Below are the code and all the weights of a small trained network. Each question names an input and a class and asks about switching units off, where a switched-off unit gives its printed mean instead of its output.

import numpy as np


def w(rows, s, z=0):
    codes = np.array(rows[::2]) - 128.0
    scale = np.full(codes.shape[1], s)
    scale[-1] = z or s
    return codes * scale


def f(y):
    return y / 2 * (1 + np.tanh(0.7978845608 * (y + 0.044715 * y**3)))


def log_softmax(a):
    a = a - a.max(-1, keepdims=True)
    return a - np.log(np.exp(a).sum(-1, keepdims=True))


def net(x, mask):
    res = np.array(x, float).reshape(1, 7) / 4 @ E
    y = f(res @ A[0][:, :-1].T + A[0][:, -1])
    res = res + np.where(mask, y, B[0][:, -1]) @ B[0][:, :-1]
    return log_softmax(res[-1] @ U[:, :-1].T + U[:, -1])


A, B = {}, {}
E = w([
[174,112,167,85,145,237,128,205,178],'x0',
[184,62,87,108,103,173,212,89,81],'x1',
[133,126,129,145,128,135,125,134,118],'x2',
[130,134,109,103,255,108,133,140,75],'x3',
[131,127,130,139,129,132,126,130,126],'x4',
[128,127,134,125,132,124,132,116,139],'x5',
[168,90,33,164,137,81,145,177,207],'x6',
],0.011)
A[0] = w([
[151,99,104,110,118,149,173,96,101,25],'N1',
[90,130,114,156,132,120,156,91,134,60],'N2',
[143,115,109,118,124,154,159,93,116,130],'N3',
[129,99,119,102,206,120,150,107,111,65],'N4',
[119,141,153,138,139,101,80,139,162,3],'N5',
[152,107,114,151,111,68,128,90,81,120],'N6',
[146,111,69,160,139,101,145,136,173,91],'N7',
[157,104,96,118,130,106,138,154,159,41],'N8',
[152,97,156,97,135,180,128,174,169,34],'N9',
[110,147,151,137,136,105,101,145,146,55],'N10',
[145,134,125,114,211,105,144,138,93,121],'N11',
[127,137,178,78,109,128,133,106,68,31],'N12',
[135,116,154,138,5,127,139,104,169,42],'N13',
[126,135,114,122,96,53,114,93,101,51],'N14',
[101,128,176,130,127,169,123,85,96,127],'N15',
[173,138,139,99,144,174,138,134,146,116],'N16',
[172,96,104,106,112,146,169,88,109,17],'N17',
],0.02,0.004)
B[0] = w([
[90,184,172,131,149,59,76,188,179,207],'N1',
[43,139,103,123,92,142,125,126,144,173],'N2',
[124,124,183,112,136,101,112,194,108,190],'N3',
[177,141,100,160,178,198,63,153,79,199],'N4',
[117,130,208,126,163,56,116,199,115,177],'N5',
[34,136,139,137,123,194,208,92,135,233],'N6',
[214,122,108,100,62,35,153,45,118,223],'N7',
[196,117,132,125,83,73,148,60,124,187],'N8',
[14,117,102,124,119,190,214,97,136,213],'N9',
[119,127,178,134,163,75,135,204,120,171],'N10',
[166,115,88,131,127,217,17,146,135,210],'N11',
[216,107,111,126,79,62,166,57,136,201],'N12',
[199,135,77,144,201,225,2,155,81,248],'N13',
[61,115,126,118,123,229,209,128,162,226],'N14',
[191,106,85,100,75,37,153,84,154,202],'N15',
[44,149,123,162,104,165,181,82,134,190],'N16',
[113,125,196,132,179,60,127,204,127,215],'N17',
],0.015,0.017)
U = w([
[164,149,48,209,163,204,13,156,56,99],'0',
[10,151,103,182,106,177,193,119,113,64],'1',
[192,123,91,151,61,43,137,82,98,97],'2',
[89,172,222,182,165,43,105,254,102,253],'3',
],0.0075,0.0042)

Each question gives the input, the list of numbers given to net, and the class t.
The units are the neurons (one row each of A and B). Each row of codes is followed by its name. A weight is (code - 128) times the scale printed after its matrix; where a second scale follows, it is the last column's (A, B and U).
mask holds one flag per neuron, in row order. A switched-off neuron (its flag False) gives its mean, the last column of its row in B, instead of its output. The means were averaged over made-up inputs and are rounded, as every weight is.
A unit's drop is (log p(t) with every unit on - log p(t) with that unit switched off) / (log p(t) with every unit on - log p(t) with every unit switched off).
The circuit of an input: a set's keep is (log p(t) with only the set's units on - log p(t) with every unit switched off) / (log p(t) with every unit on - log p(t) with every unit switched off). Starting from the 12 units with the biggest drops (on a tie, the unit counted first), units are removed one at a time, each time the one whose removal leaves the highest keep (on an exact tie, the one counted first), for as long as the keep stays at least 0.8.
circuit, biggest first: the units of the circuit, biggest drop first
unit that matters most: the unit with the biggest drop
k most important neurons: the k neurons with the biggest drops, biggest first
drop of u: that unit's drop, to one decimal
input [4,7,-4,5,-6,7,-8], class 2: unit that matters most -> N12
input [3,-4,8,2,-2,-7,-2], class 3: circuit, biggest first -> (N13 N6)
input [-7,5,-8,-5,3,-8,4], class 1: 2 most important neurons -> (N6 N14)
input [-2,1,-4,-5,4,-3,6], class 2: 4 most important neurons -> (N7 N11 N8 N4)
input [-6,6,-1,1,-3,1,5], class 1: 4 most important neurons -> (N6 N14 N5 N2)
input [-1,7,7,-6,-7,-3,2], class 3: 3 most important neurons -> (N17 N1 N11)
input [0,8,4,-2,-1,7,6], class 3: 2 most important neurons -> (N17 N1)
input [8,7,-5,7,-5,-4,-1], class 1: 3 most important neurons -> (N9 N16 N13)
input [-8,-1,4,8,-5,8,1], class 0: 3 most important neurons -> (N11 N4 N9)
input [5,-5,-3,0,7,7,4], class 1: 3 most important neurons -> (N9 N17 N1)
input [-8,-1,4,-8,8,4,2], class 0: 3 most important neurons -> (N13 N9 N16)
input [4,-5,6,-4,5,-4,6], class 2: 2 most important neurons -> (N7 N17)
input [3,5,1,-5,-3,0,-6], class 2: 4 most important neurons -> (N15 N12 N11 N4)
input [4,-3,2,-1,-2,4,-6], class 2: unit that matters most -> N15
input [4,-8,-2,-8,4,8,-4], class 0: 3 most important neurons -> (N13 N17 N1)
input [5,6,-4,-4,-4,1,5], class 3: 3 most important neurons -> (N17 N1 N6)
input [-4,2,-8,-8,8,-8,5], class 0: drop of N13 -> 5.1
input [5,-8,-5,-2,-5,7,8], class 2: drop of N13 -> 0.0
input [-4,-6,5,0,-6,5,-7], class 2: drop of N15 -> 0.7
input [7,-4,-1,-4,-3,-7,7], class 1: circuit, biggest first -> (N9)
